vovor: 21 0 1 -1 6 23 -91 8 -12 -6 -2 9 -6 -10 10 13 -14 22 -1 33
pipob: -1 1 1 -1 4 1 -4 4 0 -3 -5 4 -2 -2 0 0 -3 0 5 3
Pim: -32 11 9 -12 24 34 9 18 12 45 -5 9 9 6 -1 1 -3 13 5 23
Sodug: -6 3 1 14 18 1 -28 -44 6 8 13 72 -7 51 -8 -2 14 -21 16 39
Gup: -8 1 0 -10 6 -23 48 11 54 -3 -6 9 -2 -12 10 0 -3 41 22 3
gem: 1 -4 13 -18 -1 -28 -7 5 0 -4 -39 -12 -22 -25 0 7 -9 -4 13 13
Defam: 6 -17 1 -1 13 1 -36 -21 -2 -23 -19 12 9 12 -7 -7 -17 -2 -1 -1
then: 13 -18
-1
then: 1 -1 13
1
then: 13 -18 -1 -28 -7 5
0
then: -44 6 8
13
then: -10 10 13
-14

Gubet: 0 -1 0 -4 1 2 0 -1 0 0 -2 4 -1 1 -1 2 4 2 -2 0 5 -2 -1
biz: -2 -4 1 -7 2 3 0 -2 1 -1 -5 10 -2 3 -1 3 9 1 -7 -2 8 -3 -1
Bap: -13 -20 8 -33 7 36 30 4 8 -26 -29 66 22 33 -29 -25 60 8 -79 -13 -1 4 -3
fevun: 4 5 33 -12 -9 -29 24 34 -55 -16 -62 19 6 6 5 6 44 -51 -82 -17 -16 -7 6
Dor: -5 -6 10 -2 -3 -7 8 8 -10 1 4 0 -1 -2 -1 2 7 -17 -25 -18 -8 5 8
nuga: -9 -16 7 -24 6 22 16 2 5 -14 -24 48 9 21 -16 -11 43 0 -54 -13 8 0 -2
buseg: -4 -5 -1 -7 -2 1 0 2 3 1 -5 3 -2 10 1 1 4 -13 -17 -15 -7 5 6
sude: -3 -3 4 0 -2 -3 3 3 -3 -3 -7 0 2 5 1 1 1 -9 -10 -10 -6 4 4
then: 0 -2 4 -1 1 -1
2
then: 1 -7 2 3 0 -2 1 -1 -5 10 -2 3
-1
then: 2 5 -14
-24
then: 8 -10
1
then: 22 16 2 5 -14 -24 48 9 21 -16 -11 43
0
then: -5 -6 10
-2
then: -55 -16 -62 19 6 6 5 6
44

vup: 36 31 14 -44 -27 -22 -41 34 -4 -23 40 31 31 -9 -23 -21 39 57 54 -49 12 35 19 -15 -6 30 -36 42 20 24 28 -23 -11 4
vumot: -7 -16 -19 57 -8 49 31 -22 -9 40 31 -4 -23 31 21 9 8 56 51 -45 10 32 20 -15 -6 31 1 -28 59 -37 -44 23 34 37
ruz: 38 33 16 -42 -27 -20 -40 35 -3 -48 -16 -5 45 21 -21 -20 41 59 55 -47 14 37 21 -14 -4 32 -35 41 23 23 27 -19 -8 7
bol: 38 31 12 -42 -33 -19 -43 33 -7 -51 -17 -9 44 24 -24 -24 43 56 55 -46 15 38 19 -12 -4 29 -36 43 18 26 30 -22 -11 4
Siz: -7 -16 -19 57 -8 49 31 -22 -9 40 31 -4 -23 31 21 9 8 56 51 -45 10 32 20 -15 -4 31 -32 35 25 19 22 -16 -5 9
ter: -7 -17 -20 58 -9 50 31 -22 -10 40 31 -4 -24 31 21 8 8 -43 -25 69 27 6 -10 46 24 -24 41 8 -36 26 28 16 1 -11
Fazun: 37 31 13 -43 -30 -20 -42 33 -5 -50 -17 -8 44 21 -23 -22 40 57 54 -48 13 36 19 -14 -5 30 -36 40 20 23 27 -21 -10 5
mek: -7 -16 -19 57 -8 49 31 -22 -9 40 31 -4 -23 31 21 9 8 -43 -24 68 27 6 -10 46 24 -24 41 8 -35 26 28 16 2 -10
Mab: -29 -7 28 25 89 -4 57 -4 47 60 15 44 -20 -51 38 54 -55 -17 -36 19 -32 -45 6 -10 3 6 35 -55 37 -48 -58 41 41 31
Vuses: 6 34 -55 37 -27 -22 -41 34 -4 -50 -18 -7 44 19 -23 -21 39 57 54 -49 12 35 19 -15 -6 30 -36 39 22 21 25 -20 -9 6
asked: -7 -16 -19 57 -8 49 31 -22 -9 40 31 -4 -23 31 21 9 8 56 51 -45 10 32 20 -15 -4 31 -32 35 25 19 22 -16 -5 9
Siz
then: 34 -55 37 -27 -22 -41
34
then: 68 27 6 -10 46 24 -24 41
8
then: 6 35 -55 37
-48
then: 59 -37 -44 23 34
37

noni: 60 20 40 -1 -4 17 -1 -3 30 28 -4
Ladop: 60 -4 20 40 -1 22 4 -5 -1 -2 -4
baki: 59 -4 12 32 -1 20 4 -5 -1 -1 -5
then: 60 -4 20 40 -1
22
then: 40 -1 -4
17
then: 22 4 -5 -1 -2
-4

debup: 19 -65 47 -43 1 -7 49 -18 -54 -2 57 34
gor: -23 28 0 22 -5 33 71 -65 1 -38 14 71
Paga: 25 -5 33 53 32 -15 8 -64 -56 -54 34 -12
then: -7 49
-18
then: 22 -5 33
71
then: -65 47 -43 1 -7 49
-18
then: -43 1 -7 49 -18 -54
-2
then: 19 -65 47 -43 1
-7

zibi: -18 -57 18 -10 -37 -26 -23 14 14 -20 5 -57 -12 15
kupig: 9 9 3 50 13 12 26 8 -5 17 21 11 5 -20
rus: 23 84 3 50 45 43 45 1 -24 18 -25 11 8 -32
naton: -7 -42 -10 -37 -10 -20 -16 -5 13 3 31 27 1 11
asked: 23 84 3 50 45 43 45 1 -24 18 -25 11 8 -32
rus
then: 14 -20 5
-57
then: -18 -57 18 -10 -37 -26 -23 14 14 -20 5 -57
-12
asked: -18 -57 18 -10 -37 -26 -23 14 14 -20 5 -57 -12 15
zibi
then: 12 26 8 -5
17
then: -7 -42 -10 -37 -10 -20 -16 -5 13 3 31 27
1

Tor: -35 -7 30 -79 11
tabi: -64 -11 62 -13 -32
Rem: -64 -11 62 -13 -54
asked: -64 -11 62 -13 -32
tabi
then: -7 30 -79
11
asked: -64 -11 62 -13 -54
Rem

sil: 6 0 -38 25 -6 20 -15 22 -40 -17 13 12 -56 36 -18 1 29 -30 3 0 20 33 -14 19 39 0 9 6 28 6 22 52 12 3 13 -43 24 -29 15 38 15 27 18 -23 28 -80 -9 -6 9 -44
lenen: 39 3 6 0 -9 -22 -40 -11 -24 -4 15 -19 -1 -23 10 8 -9 18 -47 28 -24 -1 24 12 14 -7 18 15 38 -10 35 56 53 -41 10 -19 -4 5 0 18 9 6 -2 -56 44 -25 7 -24 10 34
Rofem: 32 36 -6 13 -39 40 4 21 22 19 2 -65 4 -3 15 -7 1 8 -52 -23 1 -21 9 9 -1 28 19 -16 -41 -58 7 25 20 25 7 -12 -35 -55 -3 39 23 14 -27 -23 19 -20 -31 -27 23 6
sotag: 39 3 6 -9 0 -22 -40 -11 -24 -10 15 -19 -1 -23 10 3 -9 18 -47 28 -24 -1 24 12 14 7 18 15 38 -10 35 47 53 -41 10 -19 -4 5 0 18 9 6 -2 -56 44 -25 7 -24 10 -32
then: -6 20 -15 22
-40
asked: 39 3 6 0 -9 -22 -40 -11 -24 -4 15 -19 -1 -23 10 8 -9 18 -47 28 -24 -1 24 12 14 -7 18 15 38 -10 35 56 53 -41 10 -19 -4 5 0 18 9 6 -2 -56 44 -25 7 -24 10 34
lenen
then: 7 25 20 25 7 -12
-35
then: 6 0 -9
-22
asked: 39 3 6 -9 0 -22 -40 -11 -24 -10 15 -19 -1 -23 10 3 -9 18 -47 28 -24 -1 24 12 14 7 18 15 38 -10 35 47 53 -41 10 -19 -4 5 0 18 9 6 -2 -56 44 -25 7 -24 10 -32
sotag

Ris: -29 -10 -54 -55 -24 87
Zodip: 17 6 31 32 14 -50
Sem: 6 17 31 -61 -26 96
then: 17 6 31
32
then: 6 17 31
-61
then: 17 31
-61

busa: -12 85 1 35 -15 7 -62 47 -70 -8
Fisa: 31 65 -11 85 1 35 -15 7 -27 -12
Ver: 5 30 -15 35 -11 1 7 85 4 21
asked: -12 85 1 35 -15 7 -62 47 -70 -8
busa
then: -11 85 1 35 -15 7
-27
then: 5 30 -15 35 -11 1
7

nub: -30 -43 -65 -59 -51 -23 -24
dudu: 50 -8 -39 -17 39 75 -52
gofug: 50 -8 -39 -17 39 66 82
Gise: 50 -43 -65 -59 -51 66 -26
then: -8 -39 -17 39 66
82
asked: -30 -43 -65 -59 -51 -23 -24
nub
asked: 50 -8 -39 -17 39 75 -52
dudu

vusa: 16 61 4 24 -40 -65 -35 -14 3 -62 4 7 5 63 71 77 8 60 3 15 37 -4 -18 -40 16 -38 -23 -41 -3 1 20 80 -57 0 39 -52 14 23 12 -47 -61
vemam: 45 -9 -15 -35 32 61 -27 -55 28 -13 -6 -40 -48 -55 -26 -68 -19 -46 10 49 46 -14 -51 55 -8 27 -34 13 -55 -60 63 -41 -9 -22 -19 -26 15 91 15 61 18
mez: 30 -47 -21 59 -15 15 73 79 30 48 33 -16 33 26 -58 -24 -53 -3 53 -3 -26 -52 2 -37 -4 -1 -4 91 -11 -29 -73 -83 39 10 11 2 33 -48 -53 -16 24
then: 63 -41
-9
then: -15 -35 32 61 -27 -55 28 -13 -6 -40 -48 -55
-26
then: 15 61
18
then: -16 33 26 -58 -24
-53
then: -41 -3 1 20 80 -57
0
then: -14 3 -62 4 7 5 63 71 77 8
60

Gosop: -26 -12 -13 5 8 4 -4 78
gopad: -17 -8 14 -13 17 4 13 48
ledo: -30 1 18 0 1 5 -14 60
nimin: -28 -12 20 12 22 -3 23 58
zuga: -33 -9 19 19 12 -4 14 37
vomal: -37 -8 19 13 10 -4 0 77
zodav: -10 0 7 8 1 1 -2 16
risa: -12 1 8 -13 4 5 -4 18
Tefu: -33 -9 19 19 12 -4 9 48
Ziku: -37 -3 20 5 4 0 -13 58
then: 8 -13 4 5 -4
18
then: -12 1 8
-13

Kog: -24 11 3 50 -44 -76 51 64 -9
rifo: -24 6 9 47 -48 -20 34 77 -14
Sido: -31 -31 -50 -8 6 34 -20 -29 -27
bok: 17 51 21 47 -11 -24 61 4 38
korad: 17 49 21 44 -10 -23 58 4 37
then: 49 21 44 -10 -23 58
4
then: 49 21
44
then: 34 -20
-29

buv: 50 3 38 69
pomed: 41 27 20 24
kan: 12 3 38 55
asked: 50 3 38 69
buv
then: 41 27
20
asked: 12 3 38 55
kan

Baben: -48 22 13 -6 -45 -21 -48 25 13 -6 25
musal: 58 -32 -22 -2 58 62 83 -24 -42 58 -25
tofa: 58 -32 -22 -2 83 62 83 -24 -42 58 -25
kitov: -8 23 -41 37 -45 -21 -48 25 13 -6 25
asked: -8 23 -41 37 -45 -21 -48 25 13 -6 25
kitov
then: -41 37 -45 -21 -48
25
asked: 58 -32 -22 -2 83 62 83 -24 -42 58 -25
tofa
then: -22 -2 83 62
83
then: 58 -32 -22 -2 83 62 83 -24 -42
58

silep: 17 39 -21 6 9 23 2 -20 27 2 2 -1 -3 11 18 7 -18 32 11 3 37 4 10 3 -1 17 -14 10 40 16 26 34 26 9 5 41 16 26 8 1 42 38 44 3
Lusi: -20 8 -16 14 -7 -7 -17 -19 -5 17 -4 4 -12 9 -2 -22 -16 11 -12 -14 6 -9 12 -7 -25 -7 -6 17 5 9 6 0 -7 6 1 16 17 -15 -20 12 13 3 16 -7
sot: -22 11 -16 19 -6 -7 -18 -19 -4 23 -2 7 -11 13 0 -24 -16 14 -12 -15 8 -8 16 -5 -27 -6 -4 22 8 12 9 2 -7 10 4 20 22 -16 -21 17 17 5 20 -5
rigop: -17 -19 -14 29 -3 -6 -18 -18 -3 34 2 14 -9 20 3 -27 -14 20 -12 -14 11 -6 24 -2 -29 -5 1 32 11 19 13 4 -6 16 9 26 31 -18 -23 26 22 7 26 -2
rige: -29 -65 86 40 9 -33 19 80 -44 55 32 50 39 20 -13 -2 78 -42 -3 16 -62 20 26 26 18 -16 77 29 -71 3 -28 -57 -42 22 27 -64 12 -51 -4 51 -70 -68 -72 26
then: -18 -19
-4
then: -16 19 -6 -7 -18 -19 -4 23 -2 7 -11 13
0

kov: 42 -50 -14 -35 14 -8 36 -1 20 5 1 -68 -1 -54 32 -16 7 31 -30 16 8 -47 7 7 10 7 -15 -35 25 5 -28 44 -16 8 -13 -47 -1 -6 -10 -43 -33 -15 13 56 4
geg: -52 -8 29 -25 -24 -38 28 -29 -38 23 -3 -18 30 -21 -62 -6 -19 33 30 60 -48 22 -18 12 -11 -50 -38 -22 14 -46 -31 19 24 3 12 -9 7 31 30 7 -5 35 -12 -4 -26
Fesi: 84 2 22 37 -41 6 -6 -46 -36 -25 -9 -4 -26 52 16 -21 -23 12 -9 57 -18 1 -28 3 22 6 18 -31 -27 69 -27 22 -4 27 66 -86 -34 15 16 2 14 3 -8 -15 17
neda: -36 -4 -52 2 9 4 -9 -48 4 5 8 49 32 82 2 22 37 14 46 61 -14 -9 -12 18 -6 7 14 -46 -38 -22 13 8 -20 -16 -73 -38 -29 -57 -10 32 14 -1 -50 -22 25
then: 14 -46 -38 -22
13
then: 82 2 22 37
14

gunit: -7 36 -68 37 39
voke: 64 -59 64 3 3
Bilok: 65 3 -5 6 -12
Nul: 64 -59 -78 -43 -3
then: -59 64
3
then: 64 3
3
then: 36 -68
37
then: 65 3
-5
asked: 64 -59 64 3 3
voke

zatat: 5 -53 0 30 -70 -13 -7 23 12 -1 -6 3 8 21 -22 5 -8 47 -29 -10 -9 24 -20 -15 27
Tud: -16 -63 4 9 44 -12 8 -30 68 -37 16 19 -14 -22 20 -10 -13 43 -30 8 33 -13 14 -4 -20
belo: -58 -14 15 -52 35 28 -2 12 14 6 25 -19 31 16 -40 65 -66 18 -15 -25 -25 -41 -34 -16 11
Kizut: -2 -4 3 9 -5 5 19 -1 6 6 5 3 12 -5 -14 0 11 -1 13 4 -11 -5 4 -14 -1
Pul: -14 -30 -26 17 -26 25 21 29 -2 51 -10 28 -2 -12 5 0 -17 37 -4 24 18 -29 16 -39 34
fuvir: -19 31 18 35 -15 -10 14 -15 12 27 4 3 -2 -12 3 -17 -54 11 -38 -21 27 -75 24 28 0
robu: 2 -2 2 6 -8 4 11 4 -1 4 2 3 9 1 -5 3 18 8 10 3 -6 -2 4 -10 1
fogol: -1 -10 -1 3 0 -2 8 1 7 8 1 6 9 -2 -4 9 5 -1 11 0 -8 1 1 -5 3
Serub: 5 -53 0 30 -70 -13 -7 23 12 -1 -6 3 8 21 3 -17 -54 11 -38 -21 27 -75 24 28 0
then: -2 4 -10
1
then: -19 31 16
-40

Tiz: 52 38 42 62 40 57 33 29 8 -21 -44 -32 -55 -41 -52 -62 -41 -20 -21 -25 -23 -37 -26 -12 -20 -38 -19 1 33 42 81 71 88 90 54 72 64 27 18 -15 11 16 11 -4 -15 1 -48 -46 -14 -54 -69 -61
ninor: 33 20 29 27 26 18 -3 -21 -36 -47 -48 -76 -56 -53 -51 -8 -21 -27 -35 -29 -18 -20 -7 8 29 69 83 84 69 87 50 41 19 15 13 -6 -31 -13 -21 -20 -43 -63 -75 -72 -54 -71 -41 -27 -9 -12 20 37
bebos: -75 -72 -55 -71 -41 -27 14 8 -8 -27 -51 -62 -67 -59 -53 -43 -47 -22 -30 -25 -23 -27 -29 -18 -16 5 21 43 65 70 82 84 67 56 40 17 8 -2 -1 -2 -12 -14 -25 -33 -49 -65 -62 -79 -77 -66 -49 -49
then: 81 71 88
90
then: 40 17 8
-2
then: -46 -14 -54 -69
-61
then: -8 -21 -27 -35 -29 -18 -20 -7 8 29
69
then: -75 -72 -54 -71 -41 -27
-9

vubud: -6 -8 6 9 -7 15 -7 17 0 -1 13 10 -1 12
nanu: 13 -4 0 16 -10 34 -6 27 -2 0 -20 0 31 14
ruzer: 2 8 -11 -12 6 -11 2 -12 3 0 7 -3 -7 -4
moveg: -8 -13 48 7 -17 4 -9 9 -12 -12 5 58 -28 5
rukoz: 12 3 29 -12 -2 -10 1 -10 1 6 13 31 -17 -10
tavep: -10 -7 -23 7 -8 9 -10 12 -17 6 31 1 13 11
rese: -12 -24 49 31 -23 25 -14 21 -25 -19 0 69 -18 22
mubom: -10 -14 38 7 -15 18 -9 9 -12 -11 9 43 -13 16
bar: -4 0 16 -11 34 -6 27 -2 0 -20 11 20 -22 -17
then: 1 6 13 31 -17
-10
then: -4 0 16 -10 34 -6 27 -2 0 -20
0
asked: 13 -4 0 16 -10 34 -6 27 -2 0 -20 0 31 14
nanu
then: -6 27 -2 0 -20 11 20
-22

zin: 31 -33 -13 8
sipos: -6 -8 6 -18
nuzim: -6 -8 3 5
nazo: 28 -31 54 53
Saka: -46 11 4 -10
beki: 31 -22 -1 8
fur: 51 30 -31 -5
lod: 3 -8 1 -7
moz: 27 1 -11 15
asked: -6 -8 3 5
nuzim
then: 30 -31
-5
then: 51 30
-31
then: 31 -22
-1

